Moves between states:
* | $ % ~ & + @
z241 | z103 z808 z378 z858 z593 z260
z23 | z882 z877 z814 z404 z747 z680
z378 | z745 z680 z241 z956 z118 z877
z208 | z32 z992 z813 z654 z770 z766
z766 | z956 z168 z933 z745 z479 z208
z770 | z29 z532 z489 z101 z208 z479
z813 | z84 z614 z208 z445 z489 z933
z494 | z740 z191 z178 z969 z264 z318
z380 | z118 z178 z191 z479 z745 z101
z858 | z933 z647 z956 z241 z582 z84
z740 | z494 z593 z96 z393 z808 z631
z814 | z169 z260 z23 z42 z631 z808
z101 | z862 z495 none z770 z654 z380
z84 | z813 z42 z32 z260 z879 z858
z42 | z614 z84 z404 z814 z810 z647
z808 | z264 z241 z680 z647 z740 z814
z96 | z178 z118 z740 z739 z680 z747
z680 | z687 z378 z808 z415 z96 z23
z862 | z101 z747 z597 z29 z877 z118
z707 | z582 z969 z479 z191 z933 z489
z168 | z415 z766 z986 z687 z973 z992
z169 | z814 z445 z882 z614 z318 z264
z614 | z42 z813 z992 z169 z938 z986
z879 | z489 z810 z29 z597 z84 z582
z882 | z23 z654 z169 z992 z495 z687
z693 | z532 z29 z810 z747 z404 z739
z178 | z96 z380 z494 z973 z687 z495
z502 | z479 z739 z582 z118 z956 z29
z103 | z241 z264 z745 z933 z191 z445
z489 | z879 z938 z770 none z813 z707
z318 | z631 none z495 z938 z169 z494
z29 | z770 z693 z879 z862 z32 z502
z992 | z404 z208 z614 z882 z532 z168
z479 | z502 z973 z707 z380 z766 z770
z32 | z208 z404 z84 z877 z29 z956
z393 | z969 z582 z739 z740 z647 z810
z986 | z647 z933 z168 z264 z969 z614
z687 | z680 z745 z264 z168 z178 z882
z582 | z707 z393 z502 z593 z858 z879
z745 | z378 z687 z103 z766 z380 z654
z495 | z747 z101 z318 z532 z882 z178
z973 | z739 z479 z969 z178 z168 z532
z933 | z858 z986 z766 z103 z707 z813
z593 | z191 z740 z118 z582 z241 z597
z264 | z808 z103 z687 z986 z494 z169
z938 | z810 z489 z532 z318 z614 z969
z631 | z318 z597 z747 z810 z814 z740
z260 | z445 z814 z877 z84 z597 z241
z747 | z495 z862 z631 z693 z23 z96
z118 | z380 z96 z593 z502 z378 z862
z532 | z693 z770 z938 z495 z992 z973
z597 | none z631 z862 z879 z260 z593
z810 | z938 z879 z693 z631 z42 z393
z415 | z168 z956 z647 z680 z739 z404
z654 | z877 z882 z445 z208 z101 z745
z191 | z593 z494 z380 z707 z103 none
z877 | z654 z23 z260 z32 z862 z378
z739 | z973 z502 z393 z96 z415 z693
z956 | z766 z415 z858 z378 z502 z32
z647 | z986 z858 z415 z808 z393 z42
z404 | z992 z32 z42 z23 z693 z415
z445 | z260 z169 z654 z813 none z103
z969 | z393 z707 z973 z494 z986 z938

The rows follow the links: the fewer symbols apart two states are, the more alike their rows tend to be.

Each row is also shifted at random along 4 hidden directions that mean nothing.

Some states, each with a row of numbers:
z739 -> (-164, -5, -21, 13, -20, 31, -17, 11, -5, 36, -2, -13, 16, -10, 51, -33, -37, -22, 25, 40, -11, 35, 8, 12, 9, 24, -2, 28, 27, -10, -18, -8, 21, 14, -6, 2, 3, -1, 25, 11, 21, 15, 17, 13, 10)
z264 -> (3, -1, 30, 9, 15, -22, -25, 60, -39, -75, 39, -27, 16, -12, -39, 6, 4, -26, 36, -21, -5, 4, 45, 28, 9, 38, -11, 8, -3, -21, 77, -46, -3, -15, -50, -26, 0, -11, 18, -33, -15, -33, 24, 4, -1)
z680 -> (-45, -8, -6, -1, -5, 1, -2, -35, -2, 24, -6, 17, 9, -38, -4, -13, 2, 7, -1, 22, 12, 24, 2, -18, 9, -16, 20, -15, -8, 12, -37, 30, -3, 3, 15, 17, 1, 31, -28, 23, -2, 30, 3, 22, 39)
z808 -> (24, -13, -11, 20, 15, -3, 1, -3, -7, 14, 7, -11, -8, -32, -20, -6, 14, 22, -7, 12, 25, 15, 0, -53, 11, -11, 18, -29, -16, 31, 14, 37, 2, 11, -12, 36, 15, 35, 2, 22, -9, 4, 7, 2, 19)
z877 -> (-21, -10, 6, 3, 33, 21, -16, 9, -16, -11, -4, 23, 5, -12, 7, -46, -7, -8, 18, 8, 0, 26, 56, 28, -13, 41, 15, 36, 29, 14, 29, -16, 22, -24, 15, -14, 12, -27, -13, -30, -15, 5, -9, 9, 1)
z84 -> (118, 5, 10, 11, 16, 24, 6, 22, 10, -3, 14, -3, 21, 7, 14, -9, -6, 19, 21, -2, 29, 2, 23, -1, -4, 10, 2, 22, 11, 19, 15, 6, 36, 6, 8, 10, 10, -11, 22, 2, -13, -3, -33, 6, -25)
z169 -> (118, 7, 22, 27, 27, -6, 11, 0, -6, -39, -15, -4, -23, 5, -30, 10, 12, 30, -14, -20, 12, -20, 28, -38, 2, 25, -13, 4, -26, 3, 41, 15, -3, 6, -9, -22, 4, 14, -1, -18, -1, -3, -2, 14, -14)
z29 -> (11, 11, 4, 0, 1, 47, 8, 3, 7, 26, -3, 19, 18, 10, 30, -20, -23, 4, -3, 19, -9, 3, 22, 3, 3, 11, 9, 42, 31, 8, -15, -18, 21, -6, 25, 4, 11, -17, 13, -18, -6, 11, -6, -4, -9)
z687 -> (-50, -7, 10, -19, -8, -34, -19, -31, 6, -26, -20, 13, -18, -13, 0, 4, 24, -21, 15, 7, -16, 13, -8, 38, -13, 29, -20, -21, -12, -30, -2, 10, -41, -5, -19, -32, -38, 10, -33, -7, 17, 2, 16, -1, 12)
z380 -> (-24, -1, -14, 2, -7, -1, 12, 10, -29, 18, 19, 28, -24, -21, -44, 15, 7, 7, -50, -4, -26, -19, -23, -19, 0, -57, 10, -47, -20, 23, -26, -23, -41, -12, 20, 18, 23, -2, -21, 10, 4, -7, 43, -15, 34)
z494 -> (-127, -25, -4, 38, 24, 30, 10, 33, -55, 15, -12, -28, -40, -10, -5, -14, -8, 10, -8, 18, -10, 3, 28, -42, 4, 30, -23, 9, -13, 10, 29, 5, 6, 18, -33, -7, -4, -11, 42, -16, 12, -9, 28, 3, 3)
z647 -> (-16, 4, -1, 9, -11, -10, -17, 37, 7, -15, 44, -30, 26, -12, 18, 0, -7, -16, 42, 3, 15, 26, 6, 10, 12, 10, 8, -2, 7, -7, 20, -16, 23, 7, -25, 5, 9, 8, 27, 14, -3, -9, 8, 0, -2)
z956 -> (82, 29, -1, 1, -23, -5, 9, 30, 3, 10, 57, 17, 32, -33, -11, 9, 1, -11, -10, -7, -7, 1, -19, -10, 19, -79, 40, -24, 4, 32, -29, -37, -2, -8, 25, 45, 43, 5, -14, 39, -1, 11, 32, -1, 39)
z938 -> (-65, 12, -19, 29, -27, 10, 19, 10, -6, 13, -1, -31, -19, 8, 11, 11, -3, 14, -33, -10, -13, -33, -2, -38, 4, 3, -13, -4, -22, 0, -1, -11, 8, 33, -3, -2, 5, -10, 37, 19, 22, 0, 7, 16, -13)
z631 -> (25, 0, -16, -5, 9, -25, -15, -10, 16, -2, 10, 0, -4, 19, -18, 0, 3, 12, -5, -18, 26, -1, -12, -15, 12, 13, 9, 5, 3, 16, 38, 35, 8, 6, -15, -12, 18, 30, -20, -25, -11, -8, -24, -6, -2)
z597 -> (-16, -27, -13, -10, -2, -9, 6, -12, -8, 13, 11, 10, 5, 17, -20, -6, 0, 11, -4, -26, 24, -8, -16, 3, 3, -29, 18, -4, 18, 20, 16, 14, 20, -3, 18, 6, 26, 2, -3, -5, -32, -8, -25, -12, 2)
z495 -> (-47, 10, -12, -2, -27, -19, -8, -13, -10, -9, 15, 7, -12, -8, -32, 9, 0, -2, -33, -23, -25, -27, -6, -5, 2, -7, -4, -8, -13, -3, 17, -20, -35, 9, 8, -6, 25, 8, -33, -6, 13, 3, 24, 11, 21)
z879 -> (92, 10, -9, 14, 15, 35, 19, 11, 8, 35, 5, -1, -11, 24, 13, -14, -14, 24, -19, 8, 14, -14, 0, -37, -6, 2, 9, 23, 7, 34, 4, 12, 26, 12, 7, 16, 16, -5, 27, -3, -15, 1, -20, -10, -30)
z404 -> (9, 13, -7, -13, -28, -4, 0, -42, 45, 24, -17, 5, 19, -7, 34, -9, 3, 10, 9, 9, 12, 14, -11, 1, 5, -13, 11, 9, 4, -8, -42, 30, 6, 11, 26, 7, -2, 22, -23, 31, 19, 34, -10, 23, 13)
z168 -> (88, 42, 30, -10, -30, -27, 5, -6, 20, -17, 12, 2, 18, -18, -15, 40, 2, -6, 12, -14, -6, -16, -27, -4, 10, -47, -2, -31, -15, -28, -38, -18, -33, 2, 5, 0, 4, 24, -26, 28, 25, 17, 20, 9, 26)

From each start, follow one symbol. Which state do you reach?
Answers are names.
new walk
(123, 20, 15, -19, 21, 26, -7, -25, 51, 7, -33, 21, 1, 18, 42, -22, -1, 3, 21, 28, 6, 14, 11, 22, -20, 38, -10, 44, 15, 2, -19, 27, -3, -12, 12, -10, -33, -5, -19, -21, 0, 5, -31, -10, -33)
@ -> z956
new walk
(0, 6, -4, 2, -14, 8, 22, 23, -10, -4, 7, -9, 10, 29, -7, 19, -5, 1, -12, -34, 1, -24, -13, 1, 5, -29, -6, -7, -4, -9, 10, -31, 6, 1, 8, -8, 6, -33, 32, 2, 4, -10, -12, -2, -24)
% -> z938
new walk
(15, -15, 3, 8, 20, 20, 28, -35, -30, 14, -39, 29, -31, -8, -9, -8, 22, 27, -38, 4, -10, -17, 13, -28, -23, -19, -6, -10, -22, 12, -24, 16, -17, -7, 35, 14, -9, -13, -26, 5, 8, 22, 0, 14, 9)
& -> z208
new walk
(-6, 10, 4, 9, 15, 30, -8, -1, -6, -2, -1, 15, 5, -6, -5, -37, -33, 12, 5, 7, -5, 11, 37, -21, 10, 21, 11, 40, 19, 17, 28, 2, 17, -2, 8, -9, 26, 22, -25, -34, -11, 22, 7, 14, 11)
% -> z862
new walk
(-67, -12, -27, -7, 0, 3, -14, -51, 10, 22, -21, 15, -15, -19, 22, -35, 17, 8, -5, 24, 9, 19, 8, 1, -5, 26, 3, 7, -6, 3, -11, 37, -4, 8, 14, 6, 6, 11, -36, 9, 9, 27, -10, 29, 12)
+ -> z747
new walk
(-42, 18, -2, -23, -50, -21, -1, -35, 27, 5, -10, -1, 12, 19, 7, 22, -6, -10, -6, -19, -13, -23, -32, 23, 7, -16, -10, -9, -8, -44, -34, -9, -25, 4, 19, -24, -1, 16, -20, 16, 23, 17, -5, 11, 2)
+ -> z992
new walk
(60, 15, 25, -4, -2, -15, 11, -9, 29, -27, -20, -22, 13, 18, 12, 25, 12, 15, 18, -34, 14, -14, 0, 6, 9, 12, -18, -2, -21, -36, -1, 10, 6, 10, -2, -14, -20, 11, 9, 4, 12, 0, -23, 16, -14)
$ -> z42
new walk
(5, -15, 7, -2, -1, -38, 4, -2, -29, -34, 19, 0, 11, 8, -39, 27, 19, 5, -10, -44, -1, -25, -9, 18, -3, -46, 8, -33, -15, -5, 18, -15, -3, -9, 11, 2, 11, -16, -12, 8, -11, -19, -10, 10, 2)
~ -> z654
new walk
(13, -25, -22, -27, -2, -44, -12, -35, 13, 10, 10, 9, -9, 0, -11, -1, 31, 4, -14, -19, 28, -1, -27, 11, -8, -27, 24, -25, -5, 19, 19, 17, -2, -1, 12, 22, 10, -2, -30, 18, -32, -17, -37, -1, 3)
& -> z84
new walk
(104, 39, 34, -17, 3, -7, -6, -1, 44, -20, -21, 2, -4, 22, 2, 28, -11, -10, 13, 4, -13, -3, -11, 6, -3, 29, -25, 11, 0, -35, -9, 7, -33, -4, -25, -32, -29, 28, -7, -30, 23, -2, 23, -16, -24)
% -> z479
new walk
(-51, 1, 7, -5, -18, -17, 0, 7, -26, -21, 27, 9, 7, -13, -37, 16, -5, -14, -14, -12, -26, -2, -11, -1, 20, -23, 3, -26, -2, -14, 4, -31, -31, -8, -3, -10, 22, 20, -26, -10, -1, -1, 42, -4, 39)
@ -> z495
new walk
(16, -24, 1, -11, 13, -36, -5, 1, -21, -19, -4, 0, -13, 0, -29, 20, 35, -5, 7, -20, 2, -12, -19, 19, -10, -19, -9, -36, -25, -8, 9, 3, -24, -10, -18, 2, -20, -17, -6, 0, -12, -24, -8, -18, -1)
% -> z264
new walk
(-117, -20, -20, -12, -13, 4, -10, -5, -20, 22, 6, 19, 19, -11, -8, -20, -9, -23, -3, 15, -12, 22, -6, 30, -8, -11, 21, -4, 27, 11, -12, -4, 3, -13, 17, 11, 14, 2, -16, -1, -14, 2, 7, -17, 28)
~ -> z593
new walk
(6, 8, -7, -33, -29, -48, -13, -18, 56, -4, 16, -27, 38, 28, 10, 21, -5, -10, 29, -36, 34, 5, -38, 37, 18, -1, 10, 7, 21, -31, 18, 14, 13, 11, -8, -12, 6, 26, -4, 0, -5, -12, -33, -7, -9)
& -> z631
